Each row is shifted at random along 8 fixed directions that mean nothing.
Known rows, with every way that one mark hangs from another:
J140[J299[J999[J90]] J457[J559[J996]]]: [ -45  174  158  -43 -122  190    0 -219 -160   -3   89  163   24 -178
   65  -95  255  142  132 -239  314 -254 -120 -113   82  -53   24 -174
   44  130   51    0 -168  137  146  -18 -227  107  313  222  110   84
   74  127 -208  178 -312 -171  -89   45  133   15   17   18 -415  173
  102  216  109 -127 -185    4 -283  232  139]
J780[J128[J457 J966[J217]] J996]: [-281  -57  222  -20   68  156  -19 -316  293   88  182 -150   -6  181
  178  293  -73 -445  -80  -22 -322  162  133  -34  185   -4 -276  353
  243  -94  109 -104  120  -21  143  348  252  120  309 -235   32  308
 -107 -119  -18 -429   79  145 -319 -262   44 -266 -323  327   -4 -480
  182 -104 -125  105   27 -272 -161  572 -139]
J299[J140[J457[J128 J217] J559[J90]]]: [ -26  133  153   55   57  135 -196  -65   96  137 -155  -21   -8  232
 -131  -16    7  -13   27  -25   24  -93  -26 -112 -295  256   12  -60
    3  -47   85 -146   -6   35 -111 -228 -125  -82 -242    2  -35   28
   31   20  -62   31 -182 -110  140  159   81  372  130   11 -241  -55
 -176   -7  203  -58  -44  192   40   13  -55]
J140[J128 J457[J217 J299[J999] J559[J996]]]: [  36  134   59 -122   23    7  -33  137 -176  -62  -77  490    4  -49
   -7 -139  -92  171   36 -284   28 -256 -110  -76 -490  176  202 -175
  -67  -54  228  -60  175  201 -283 -213   29 -191 -128   72    2   65
  187   58 -103   91  -21 -143   73  325  187  254  138 -154 -220   -2
  211  109  -67 -189 -109  154  203 -199  -23]
J780[J128[J90 J217 J966] J996]: [ 159 -157   57 -219   61    5   95  -89   75 -100  -74  125   51   30
  110  -91  -68   23   60  179 -161 -114   19  -60   69    3  158   88
   45   14 -170   64 -103  -45  -52  205  -39   72 -128  330   84   67
  112   76 -108  -32 -106  -30 -134   24   71   46  112   26   55   22
 -150  -61  115  -36   70   45    1   96 -275]
J559[J90 J996[J780] J999]: [  12  -76  -18  -78   82  161    4  -34 -124  146  -35 -119  -22   16
   44   60  255  105  148    6  105 -116  -45 -209  179  -33  -60  -13
 -143   72 -215  -47 -287 -245  119 -121  -83  231    6  -39  -24 -175
 -159  134  -70   65 -280  -42   69  -97 -216  -63   69  -87   92  183
 -171  -16   70  177   31  -66 -165   23   47]
J658[J365 J999[J299]]: [ 256 -382   56 -427 -147 -245   63  273  361  -20 -157 -159   41   15
 -137 -202   33  286 -141  108  -29   66 -135  334   67   66  -28  -28
    2  -12 -181  193  -54  324 -185   12 -263  159 -251  390  -17 -369
  -95  -22 -298  160  360  -39  129 -222  234  190  166  -35  130  322
 -152 -170  -74   98  283  -13  266 -513   20]
J999[J90 J299 J457]: [  12 -141   16 -111  190   72  -10   18   89  -69   72  -49 -161   -8
  -50  -53  101  -38   21  139  -88   19  -24  -21   68  -61 -137  144
  -49 -240  -86    2   13   55  324  -95 -112   96   61  -85  -15   39
  -64   24  108 -129   48  107   92  -79  -16 -175    0   82   87  -76
 -119  141   52   31 -107 -106  -83   29  220]
J559[J299 J996[J780] J999[J90 J457[J217]]]: [  21  -70  -10 -343 -142  140   10   94  -72  214  -60  184  -75   39
    8  -72   18  349  -43 -162 -225 -107  -87   32    8   93 -131  -56
  -12   36 -178   38   -6    6   51  -32  -39   66  163   36  -45  -90
  -30  -14 -194  167  135  -98   64  -88    3  116   81  -25  -27  243
   -8  -67 -274  178  244   -2   20 -314   23]
J128[J90 J457[J217 J299] J966]: [ 124 -411   24 -426  107  101  143   51  -86 -133  -46  246 -191 -126
   43  -52  119  106  257  136  -42 -190 -139 -213  108  -77   91  191
 -155  -48 -292  130 -274   -7  142   -7 -190  253 -119  358  155   59
  -95  156 -150   32  -54  -44  173   53  -48 -117  294 -154  233   82
   27   56  358   27  -13  -18   20  -13  -31]
J658[J365[J299[J999]]]: [ -81 -245  176 -189   42 -100   83  121  201  -55  109 -105   -3 -100
   64   73   54  -47 -111  -12  -68   92 -102  118  115  -91 -177  190
   49 -152   49   15  141  227   80   47  -60  195  160  -95   43  -93
 -167  -47 -131 -156  288  113  -23 -203  114 -246 -139   51   94  -62
  207   17 -132   51   36 -233   20   -8  178]
J128[J90 J457 J966[J217]]: [-137 -133   15 -149  -24  181  -70 -207  103   95   11 -105 -141  145
   20  249   28 -218  177  -19 -112   67  100 -156  175   34 -182  143
   61  129 -130  -19 -290 -153   28  100   86  175   39   32  149  213
 -162   -6   -2  -36 -101  -44   68  -77  -59  -64   37  109  116 -182
   65  -90   98   92   28  -86 -125  255 -195]
J128[J90 J217 J457[J140 J299 J559[J999]] J966]: [ 268 -236 -110 -499  174 -158   83   40  -52 -454  -43  300   85 -146
  170  -52  -53  -98  226 -296  -33 -313 -171  -50 -205   77  341  -62
  -63  113  -56   -5 -156  243 -585   78  145  276 -334  438  187   81
  125  138 -241   46    7 -207  -12  211  316  -44  114 -207  268   38
  465   43  -61   20 -107 -138  240 -199 -231]
J128[J90 J217 J457[J299[J140[J559[J996]]]] J966]: [-178   18  -90   39  159  -31  -29    5 -223 -116   76  216  -51  -41
   70  131  -94 -170  156 -152   -2  -77  -38 -215 -266   45  108  -53
 -123  -68  196 -115  -19   -6 -215 -143  320   -2  -12 -151   35  130
  -24  -98  135 -106  -67  -58  103  267    3  -43  -96 -126  108 -284
  375   28  -50 -160 -192  -63  169   52   15]
J999[J90 J299[J140] J457 J559[J996]]: [  52 -142   11 -564   12  132  150  138    8   32   47  164 -293  -50
  108   66  129  182   19 -171 -334  -97 -119  -81   32  187 -240  119
   26  -33 -266  -17 -142  107   90  100   -7  285   13  139  179    7
  -54  146  -79  175  265  -38   93 -208   85 -280  143   76   77  245
   84   51 -267  132  157 -178   -1 -303  -20]
J128[J90 J457[J217 J299[J999[J559]]] J966]: [ -28 -252  161  -71  241  -80 -113  -59  216 -222   92   12  131  -24
  -12  -83 -112 -204   22   47  -88  -85  -59  152 -120 -149   82  134
   72 -301  196   56  236  250   24  -62   -4   61  121 -133 -100  134
  -25 -192  -80 -322   -6   54  -68   91  246   38 -168   45    6 -314
  179  112   43  -68 -212 -109   17  255  177]
J999[J90 J457[J140 J217 J299 J559]]: [-202  119  164 -228 -233  446  -91 -312   53  268   47   93 -196   86
  -53   73   93   66  105 -273 -212  -77  -21  -14  130   62 -301  109
  223   25 -100  -95   40  100  469  141 -158  101  400  -57  155  401
  -17  -31 -135  185  -49 -124  -50 -103   76  -28   91  226 -296    9
  100   94  123  178   46   10 -359  288   51]
J140[J128[J217 J966] J299 J457 J559]: [ -18 -166  273  -80   77   82    3   44    7  -13  -22  298   -8  -43
    2 -153    6  148  -43  199   90  -74 -122  -85 -236   54   82    1
 -112 -191  142  121   16  122  -57 -106 -157  -67   10  219  -65  -57
  -29   29 -189 -229  -47    0   52   65  114  215   50  -49 -235 -134
  -75   49  207 -215  -81  109  204   89   98]
J658[J999[J299[J140] J457 J559[J90]]]: [-206   66  -13 -146   77  148   -8   10  -45  109   83  -56 -221    7
   -3  141  159   19   60 -161  -96   12   -5  -91   12  115 -257   -5
   45  -35  -42 -119  -76   65  159 -116   58  149  176 -164  108   54
  -76   -3  111   80   52  -22  143  -65    6 -250   -7   84  -14  -37
   98   93 -143   70  -36 -145 -102  -53  145]
J658[J365[J299] J999[J90 J457 J559]]: [  74 -107  140 -265  225  -37   10  -33  169 -237   86 -125  -59 -159
   42  -61  166  -90   37  -44    1  -32  -24  111  138  -91  -40   79
  106 -117  -60  -40  -29  257  144    8 -215  246  118   59  157   79
   57   82   55   10  -28    0    4  -54  233 -301  -16  121  -56   23
    4  271  -20   31 -187 -168 -211  144  192]
J128[J217 J457 J966]: [ -44 -392   26 -214 -228  -93   75  160  -36  101   -5  182  -42 -104
  -48 -209  -71  342  -26  165   -5  -36 -101  132  106 -103   64  -72
  -51    7 -122  350  -88   52   59  -14 -165   25  222  287 -112 -220
 -139 -224 -236   50  176  -36  150   27   14  225  115 -142   36  171
  -46 -196   40  -83  262   90  239 -286   89]
J559[J299 J999[J457[J217]]]: [ 246  -58   95 -329  -85   61 -123   79  201   98 -268   37   59  182
 -150 -196  -83  286 -131   72 -294  -93  -85  213 -138  121   28   20
  109  -36 -139   53  122  218  -34  -63 -205  -83 -177  247  -91    4
  113    4 -321  120  165  -87   46  -10  218  442  133    4 -115  176
 -188  -45  -23  139  206  152   34 -196  -86]
J658[J999[J90 J299[J140[J559]] J457[J128]]]: [ -99  386  -47  184  206   66 -185  -67  -61  -75  -10   30  -66   93
 -138  -36  -42 -109   50 -121    7  -18   62  -31 -316  135   35 -159
   54 -159  238 -228  151  168   13 -296   72 -226  -21 -213   31  234
  197  -18  284   27 -126  -58  110  282  138   56  -30   91 -215 -240
   37  245  -24 -160 -292   96  -66   90  127]
J365[J299[J999[J457[J140] J559[J90]]] J658]: [ 104 -115  176 -383   69  -82  -37   67  272 -184   54   13   44  -23
  121   16  -44 -111 -101 -224 -251  -34 -112  247  -95   49 -114  128
  185  -65   39  -76  242  378 -177  123    3  193   68   -2  103  120
   25   -5 -153  -43  281  -23  -80 -103  376 -107 -124  133  -47   10
  304   90 -321   88   73 -227  -28  -45  -43]
J999[J457 J559[J90 J299]]: [-169  114  -87 -121   21  109  -32 -111  -21   10  164  -42  -74  -11
  154  232   89 -202   -4 -424  -93   12   49  -97   21  166 -244  -44
   90  137   26 -184  -65  -14 -137   56  263  232  219 -195  111   83
  -32  -17   98   -9   13  -91  -36  -92   66 -247 -195   96   48 -145
  321   45 -442  161  -84 -266  -63  -38   44]
J365[J299[J140[J128 J559] J999] J658]: [-215  305  143  179 -280  301 -183 -203  -14  341  -74 -206 -105  122
 -148   18  276  138   67   43  269   47  -12  -76   71   76 -179 -139
   58  119   -4 -144 -146   64  368 -186 -326  -58  205   43  111   95
  -80   18  -50  318 -276 -140  164   73  -30  276   47   87 -461  122
 -192   57  358 -166  -24  201 -311  263   70]
J999[J299[J140] J457[J128[J90 J966] J217] J559]: [-279  -40 -137  167   19  206 -214  -12   36  272  -16 -235 -258  197
 -302  -70  123   30   82  192   64   83   59  -96  -92   98 -151  -79
 -138 -239  -13  -73  -51  -59  430 -443 -149  -75   47 -285 -150  -51
 -185 -218  218   40 -138   -5  376  168 -171  270   58  -32   11 -150
 -300  -28  286  -81 -119  162   65 -104  344]
J128[J90 J217 J457[J140 J559[J999[J299]]] J966]: [-177  -32  -46  -36  -42  157 -155 -120  -69  114  -36   38  -54   77
 -124   -9  -10   32  165    4  -34  -58  -20  -52  -65  -40   17  -72
    9  -39   21    7  -47   14  152 -153   23  -14  146  -55  -32  152
  -82 -178  -43    8 -144  -89  132  165    3  186   18  -53   -4 -153
   85  -19  179   -7  -51   66  -28  138   73]
J140[J457[J128 J217[J90] J299] J559[J996[J780]]]: [ 125  143    1 -180 -118   99  -77 -251   90  -51  -58   15   88  129
  126   67  121 -184  143 -465  253 -120  -34 -169 -118  394   43 -191
  -41  326  -14 -235 -331   23 -576  139    1  224 -299  323  193   48
   84  228 -165  183 -261 -347  -83   -8  184  177   89   17 -168  105
  132  -46  -41   83  -86   14   65  -83 -297]
J299[J140[J128[J90 J217 J457]] J999[J559]]: [-142  -91  322 -131  226   76  -98  -46  262    2   55  -27    4  137
   16  100  -63 -166  -58   94 -281   -2  -51   22 -126   49 -154  187
  153 -294  142  -63  175  184   81  -33   24   58   82 -183   10  144
  -83  -92 -112 -290   84  105  -53  -56  192  -52 -117  188 -104 -289
   68   53   -4  -55  -55 -103  -61  288   -4]
J780[J128[J217[J90] J457 J966] J996]: [  59  -50   26 -161   56 -132   43    7   51 -133  -27  295   94   71
  157  -19 -311  -89  -45  -43 -288  -42   35    6 -190  122  155   30
  120  -12   67   25  143   36 -347  229  251  -84  -83  140   21  144
  174  -75  -28 -190  141  -23 -164   83  175   28  -14   38   66 -189
  145  -93 -240  -42   96   -3  215  -50 -314]
J658[J365 J999[J90 J457 J559]]: [ -61  -39   74 -149   68  -42  -79   90  202   26    5  -61  -86   24
 -121  -49  -47   55  -62  -72 -161   72   52  195  -64   29 -149  -35
  135 -132   46    5  145  184   65  -88  -32    0  109 -165    4   24
   12 -149  115   33  137   13  105  -29  171  -37   29  127  -47  -52
  -49   85 -203   56   13  -37  -22 -121  138]
J780[J128[J90 J217 J457[J140 J559] J966] J996]: [  45 -183   79  -26  235  -41  -60   -4   42  -25 -143  140   32  126
  -90 -188 -122    1   79  359 -164 -140  -28  -10 -210  -59  297   96
  -35 -306   21   88  166   18  134  -78  -47 -125 -197   73 -150   65
  100 -111   -4 -206 -142   90    3  201   30  199  122  -70   44 -157
 -249  -48  365 -126  -18  151  118  188  -84]
J457[J140[J299 J559] J217]: [ -53   83   75 -240 -178   62   32 -124   88  -57   85  129   55    4
  179  125  -30  -99  -47 -481  -37  -49  -82   21 -137  258  -99  -65
   98  191  116 -133   10  224 -426  257  160  170   24  123  173  104
   47   45 -242   48  148 -191 -180  -95  270  -21 -107   84 -114  -14
  456  -48 -280   59   20 -135  142 -109 -148]
J299[J140[J128[J90] J559] J999]: [-138  185  103 -147  -43  131   -4 -120   93   45   27    1  -34  114
  120  268   81 -128   71 -334   -8  -30  -12 -191 -106  318 -202  -71
  103  198   68 -211 -188   77 -345   78  164  165  -89   73  278  101
  -29  134 -111   95  -32 -146  -32  -72  151  -84    8  134 -113  -69
  263  -16 -176  -31  -17 -107  -27    8 -278]
J559[J299 J996 J999]: [-122   36  -60   46   87  203    2   31 -270  113   37   -4  -89  -87
   28   75  224   78   76   -1   55  -75  -60 -237   67 -127  -70   18
 -150  -82  -25  -90  -58 -140  325 -237   21   58  168 -245  -70  -53
 -133   57   11  -41 -150   53   83   13 -231 -121  -93 -138   95  -33
   50  114   34   67 -130  -84 -130  108  278]
J365[J299[J140 J999] J658]: [ 155   99  193  -26   66    2 -142  -64  240  -66 -129 -237   68  127
  -82  -43   53  -81  -31  155  -38    1  -72  142  -45   -6   11  132
  112  -87   -2 -155  115  280   98  -60 -238  -12 -150   81   62  159
   56   86 -110   76   -6  -14    4   42  205  181  -36  108 -217   62
  -96  110  238  -63  -29   46 -225  252  -57]
J999[J457[J140 J299] J559[J90 J996]]: [  82   42   90 -389 -122  178  -55  -76  105  126  -71   85  -37  101
    6   31   25  108  -17 -264 -293 -120  -90   81  -53  185 -127   35
  157   45 -123  -77   12  147  -19  133  -15  142   24  102   66  128
   48   40 -204  172   84 -135  -71 -161  198   77   69  113 -152  158
   86  -11 -182  211  163  -43 -102  -27 -104]
J365[J299[J140[J128[J966]] J999[J559[J90]]] J658]: [ 109 -168  261 -443 -117  100   19  -22  256   -9   -9  -58  -10  -19
  113   20  143   84  -22  -70 -106  -66 -132   88  134   88 -173  113
  171   97 -179  -14 -113  258  -25  134 -256  302   89  312  210   15
 -107  124 -334  150   94 -119   -2 -170  273   28   43  128 -166  214
   67   23  -47   46  164 -104 -137   21 -103]
J996[J780[J128[J217 J966]]]: [  76  -45    4  -27  212 -210   73   15   32 -241   57  171  169  -11
  170  -42 -278 -158 -109   -8 -165  -13   29  111 -168   60  217   27
   28  -85  126  -17  197   75 -417  171  243  -47  -41   49  -41   30
  161  -35   17 -249  125    7 -201  106  166  -48 -150   15   48 -182
  164  -58 -234  -56  -17  -64  228  -13 -156]
J658[J365[J299] J999[J457]]: [ 144   86  116 -361  -52  -63  -24  -58  318 -101 -102 -128   11   91
    4   78  -27  -91  -65 -206 -186   97   11  171   27  183 -111   71
  225  160  -66 -162  -40  320 -289  190  -30  124 -137  248  262  192
  123  113  -97  169  211 -140  -56 -131  336  -27   21  190 -100   39
  149   24 -192  134  109  -90 -105    1 -248]
J999[J457 J559[J996]]: [  80  -50   32  -96  232  122  -20 -112   37  -76   27 -195 -115  -27
   25   -7  277 -133  117   82   68  -93    3 -130  131  -33    8   98
  -68  -71 -155  -86 -228  -49  227  -56 -165  221  -75   23   31   45
   -8  161   66    7 -272    4   12  -40  -39 -143   20   21  -13   68
 -214  159  208   46 -194  -80 -232  235  100]
J457[J140 J299 J559]: [ 269   33  140 -291   83 -201   -4  -29  193 -368    0  239  301  -51
  141  -69 -250 -173 -123 -373 -241 -188 -164  334 -332   93  249   54
  222  -83  245  -63  418  490 -515  286  165   28 -151  165   32  194
  275   34 -291 -111  258  -79 -358    3  541   13 -145   71 -121  -52
  494   76 -288   54  -45 -134  152   47 -158]
J128[J90 J457[J140 J299[J999] J559] J966[J217]]: [ -60 -206   72 -392   13   41   48    5  -69  -99   38  355  -57  -87
   92   88  -89   -3  157 -254 -202 -210 -133   26 -120  -13   67   87
   92  -34   47  101   69  217 -117  101  120  129  102  141  125  211
    2  -19 -246  -20  144  -54  -17   58  218 -138   84  -40   53  -72
  471   27  -39    3    7 -121   75   61  -93]
J780[J128[J457[J299 J559]] J996]: [-110  -21   31   76  183  -42   27  -62  -26  -56   67   86   26   -7
   61  -31   40 -166   19   25    9  -73  -38  -63 -104  -40  122   82
  -22 -223  159  -39  204   82  129   13  101   -1   32  -92  -79   47
   65  -59   69 -239  -63  109 -129   58   18 -160 -107  -16   30 -228
   71   28   93  -78 -145  -95   55  209   71]

Rows:
[-215   98  128  217  -69  126  -41  -95 -196  220   34  284   55   14
   -7  -98 -258  186  -74  191 -157   19   54   86  -23 -114   76  -25
  125 -172  111  133  288 -114  287   58    3 -306  485 -148 -159  147
   80 -218   29 -164  -41   48 -110  112  -66   97  -41   65 -294 -157
 -104   -5   52  -89   58  207  -54  275   91] : J996[J780[J128[J217[J90] J966]]]
[-163   61  117  -63   10  133  -13  -22  -58   88   11   50 -130  -15
  -32   13  138   86   60    2   35  -72  -76  -88  -49   59  -52   19
   29  -66   31  -56  -21  160  191 -144 -148   13  151   62   92   88
  -21   41  -70   71  -26  -32  109   74   59   -7   44   14 -219   -2
   45   95  153 -139  -49   25  -96  127   90] : J365[J299[J140[J128[J966]] J999[J457[J559]]]]
[ -23 -280   74 -102  223  -48   67   28 -123 -192  100  262   11 -191
  119 -121  -26  -56  110   76    7 -202  -71  -85  -34 -180  249   72
  -61 -193   45  135   58    5   79  -44  -34   77  129   41  -58   12
    6  -52  -27 -225 -143   42  -15  193   28  -95   14 -137   85 -135
   85   87  131 -123 -153  -39   93  142  140] : J780[J128[J90 J457[J217 J559[J996]] J966]]
[ 238 -301   61 -139  413 -222  -90   91  255 -337    3 -196  282  -22
   93  -34   51 -273  -45  -63    4 -145 -119  119 -159  -51  142   89
  -37 -200  122  -36  169  179 -333 -119   53  267 -281  -99 -164 -221
  -44   28 -158 -348  -28   74  -88  -48  237  -27 -205  -85  265 -134
  110   71 -176  149 -196 -282  160  -35  150] : J457[J559[J90 J299 J999]]
[ -81   49  118  -62  -83  295 -132 -126   79  196 -107   40  -76  177
 -142  -19   40   32   49  -39  -74  -46  -64  -40 -152  141  -63   66
   12 -139   30 -118  116   98  214  -92 -164  -50  -60  -49    0  163
  -26   -1 -135   41  -74  -71   49   43   34  234  121   31 -158  -82
  -35   12  316   60  -34  159  -14  130   54] : J457[J128 J140[J559] J217 J299]
[-272  247 -157  178   56   38 -142  -89  -95   -5  207  -53  -40   -7
    1   79    3 -196  -36 -345   25   30   48   26 -166   87 -120 -183
   37  -77  241 -184  159   80    0 -141  261  -11  300 -420  -74   77
   22 -194  244  -80   -6  -36    3   89   64 -118 -285   63  -57 -249
  290   98 -346  -12 -223 -146   16  -26  291] : J999[J299 J457[J140] J559[J90]]
[   5 -135  248  -22  112  -42  -22  158 -142  -81   22  416   98 -142
  -18 -228 -228  193 -156  180 -186 -191 -184  189 -248 -186  248   56
   53 -407  238  217  443  253  161 -160 -110 -263  273   -2 -240    0
   90 -138 -229 -273  181  133  -32  185  192  167  -71  -79 -232 -122
  116  119   42 -221  -45  114  157  130  292] : J559[J299[J140[J457[J128[J90 J966[J217]]]]]]
[ 200    8 -122 -460  -41 -184  -29   80   -2 -217  -69  227  191   14
  194   63 -154  -63   -6 -610 -190 -224 -128   57 -313  284  157 -202
   69  278   49 -123  -20  219 -839   97  352  198 -262  217   91  -33
  136   23 -283  126  172 -275  -80  101  367  147  -61 -130  160   91
  556 -123 -588  153  113 -174  310 -439 -308] : J128[J217 J457[J140 J559[J90 J299 J996 J999]]]
[ -66 -205  311 -318   56  160   -8  108  188  140  -49  266  -93   92
  -50   -1  -22  157  -43   93 -264  -30 -126  -12 -190   97 -206  170
   50 -278   54   67  184  173  123  -41  -78    1   35    0   14   49
 -108   -6 -193 -187  189   93   54 -157  133   16  123  101 -109 -142
    0   22   20    9  105  -15   61   36  -13] : J140[J128[J90] J457[J299[J999[J559]]]]
[ -12 -320   -1   18  103 -222   75   41  -71 -157  100  155  146 -144
   52 -253  -80   52  -15  210  148  -85 -105  137   26 -166  288  -85
 -131 -200   54  234   77   83  -40  -10  -54   29  182  175 -182 -227
   -8 -176  -83 -229   -2   42  -43  120   53   27  -76 -138   61  -47
    2  -87   86 -168  -38   -5  262  -46  175] : J996[J780[J128[J90 J217 J457[J299] J966]]]
[  93   26   98  -25  218 -162   80    4  -33 -233  136   39  222 -129
  193  -92   20  -58 -123  -96   19 -190 -152  101  -33  -36  170  -33
   12 -166  123  -55  173  222 -140   31   34  108  121   28  -82 -150
  115   58 -166 -165   37   31 -247   -7  200 -141 -249    7  -95   51
  174   94 -238  -91 -128 -178   27   39  142] : J559[J299[J140 J999[J90]] J996[J780[J128]]]
[ -52   -5   39 -156    6  223  -37  -28   29  150  -45   95 -215   97
 -110   19   33  103   64   41 -217   10   -4  -66   10   41 -209  131
   31 -126 -120  -32   35    6  346  -47  -76   -9   74  -62   59  188
  -29   14   64   49   57   29  119  -63  -45  -51  146  107  -27  -37
  -97   79   82   97   47   21 -149   46   38] : J999[J90 J457[J299]]
[  60 -225  121 -131  160   35  -20   16  102  -81   -8   33    2    2
    1  -44  178 -104   92   34  170  -99 -145 -160 -107   36   36   54
 -173 -157   56  -28  -75   67  -58 -142 -114  167 -207   77  -22 -122
 -126  113 -114 -172 -134   11   62  -43   43   33   51  -82   56  -75
  -13   33  195  -18 -126  -72  126   34   86] : J140[J299 J457[J128[J90] J559[J996]]]
[-283   64 -170  227 -156    6  -27 -164  -52  193   86 -143   -7   97
  -36   41   68  -78   26  -56  243  129   61  -49   99  103  -55 -174
  -86  105   44  -47 -134  -81  -34   -6  124   23  206  -15  -61 -111
 -108 -173   97  -10  -80  -79   26    5 -129   52 -123  -11   -6 -120
   34 -216    3  -32   23  -17  115  -29   46] : J996[J780[J128[J457[J299] J966]]]
[   1  -18   71 -279   78    8  161  -57   31  -39   37  171  -43   46
  211  151  -57 -116  -22 -110 -239   13  -20  -77   44  174  -47  158
   75   62  -97  -70  -38   21 -231  319  188  156  -12  188  174  119
   56  139  -63 -103  173  -16 -170 -151   66 -307    9  107   55  -60
  192  -86 -171  117  143 -162   36   44 -317] : J996[J780[J128[J457]]]
[-193  -38  -48 -133 -219  224  -73  -51  -39  222  -20  186 -114   75
  -74   51  -10   77  130 -261  -54  -41  -15  -88  -89  121 -132  -54
   16   32   17  -41   51  -18   95  -77    6   13  100 -105   78  102
  -98 -101  -41  158  -33 -130  135   86  -19  127  153  -36   16  -69
  164  -64   35   80   42   81   74 -127   13] : J457[J128[J90] J217 J299 J559]
[-173  -79 -150  114  -43 -127 -128  111   61  -41  128 -167  -85  -35
  -72  -81   76  -71   23 -144  250   87   22   82  -51  -32 -134 -186
 -124  -20  113  -61   68  120   27 -295  -40   37  156 -269  -44 -128
 -130 -215  198   73   43  -32  265  177   13   76 -122  -62   93  -31
   95   21 -154 -132  -91  -74  112 -337  278] : J365[J299[J999[J90 J457[J217]]] J658]
[ -33   -3  -75 -128  133 -283   29  103    1 -256  143  175  201  -81
  247   96 -138 -251  -96 -489  -58 -109  -62   39 -265  151   97 -131
   61   48  279  -96  199  196 -635   45  429  127    0  -82   -7 -105
   82  -85  -48 -199  180  -60 -151   77  277 -134 -266  -68  164 -206
  566  -49 -644   -8  -68 -300  322 -267  -57] : J780[J128[J457[J559[J90 J299[J999] J996]]]]
[ -65   16  168 -109 -208   64  -26  -15 -167  128   47  457  141 -104
   80 -109 -220  242  -54 -283 -163 -173 -123  212 -158  -56   97  -54
  159  -94  173  132  394  120   45  150    1 -131  410 -100 -110  121
  106 -161 -219   16   84  -82 -190   33  168   95  -15    3 -318   81
  246   39 -189   36   87   90   25   51  104] : J457[J217[J90] J299 J559[J996[J780]]]
[-202 -141  141  140  -37   68 -130   72  134  212   17 -218  -78   57
 -158  -29  103   51  -47  276   39  165  -35  112   77 -197 -224  132
  -25 -249   65   24  222   81  507 -226 -213  -53  258 -323 -128  -35
 -244 -193   40  -96   63  159  174  -49  -96   74 -100   37  -56  -88
 -141   17  206  -49   38   -2 -118  150  299] : J365[J299[J999] J658]
[ -43  -28  164  131  254   79  -80 -158    2  -35   72  -85  117   18
   76  -41   95 -173   25   28  104 -144  -48  -48  -55  -43  128   44
  -67 -208   97  -94   86  -40   90  -60  -91  103   44 -181 -145  -40
    2   12  -39 -236 -308   27 -136   46   -8   -5 -121   -1 -118  -95
 -105   72  194   -8 -209  -28  -57  309  182] : J457[J140[J559[J90 J996[J780[J128]]]] J217]
[-148  -72   62  224  279   15    8   70 -307 -104  109  297  -58 -178
   30 -161  -51   -3   61  230   77 -130  -37 -130 -105 -235  236   22
 -105 -363  144  110  233  -72  385 -224  -91 -179  245 -204 -167   45
   65  -92  163 -316 -150  163   62  301 -136 -152    7 -148   -7 -237
  -57  217  259 -207 -279   93   39  194  353] : J780[J128[J457[J217[J90]]]]
[ 101   38   50 -301   38   54  -49  -20   52 -159   -1  316  -29   -5
   25 -122 -160  -15   28 -333 -231 -205  -48   90 -242  142   98  -32
  138  -49   47  -57  200  230 -154   33  -20  -17  -20   68   88  235
  206   18  -81   77   72 -135  -41  175  292   71  130   49 -104    0
  206  123 -143   31  -29   45   57 -133  -70] : J999[J90 J457[J128 J140 J217 J559]]
[   6   79  109  -37   95  127  -65  -31  -27   30  -81   47   21   39
  -33  -20   46   58   36    4  -45 -115  -74  -13 -157   19   67    6
   24 -101   56  -44   87   87   53  -66  -51  -30  -60  -17  -29   81
   55   52 -117  -34  -92   -4  -28   33   70   54   37  -13 -127  -11
   -8   97  143   19  -68   49  -59  154   24] : J457[J140[J559[J999]]]
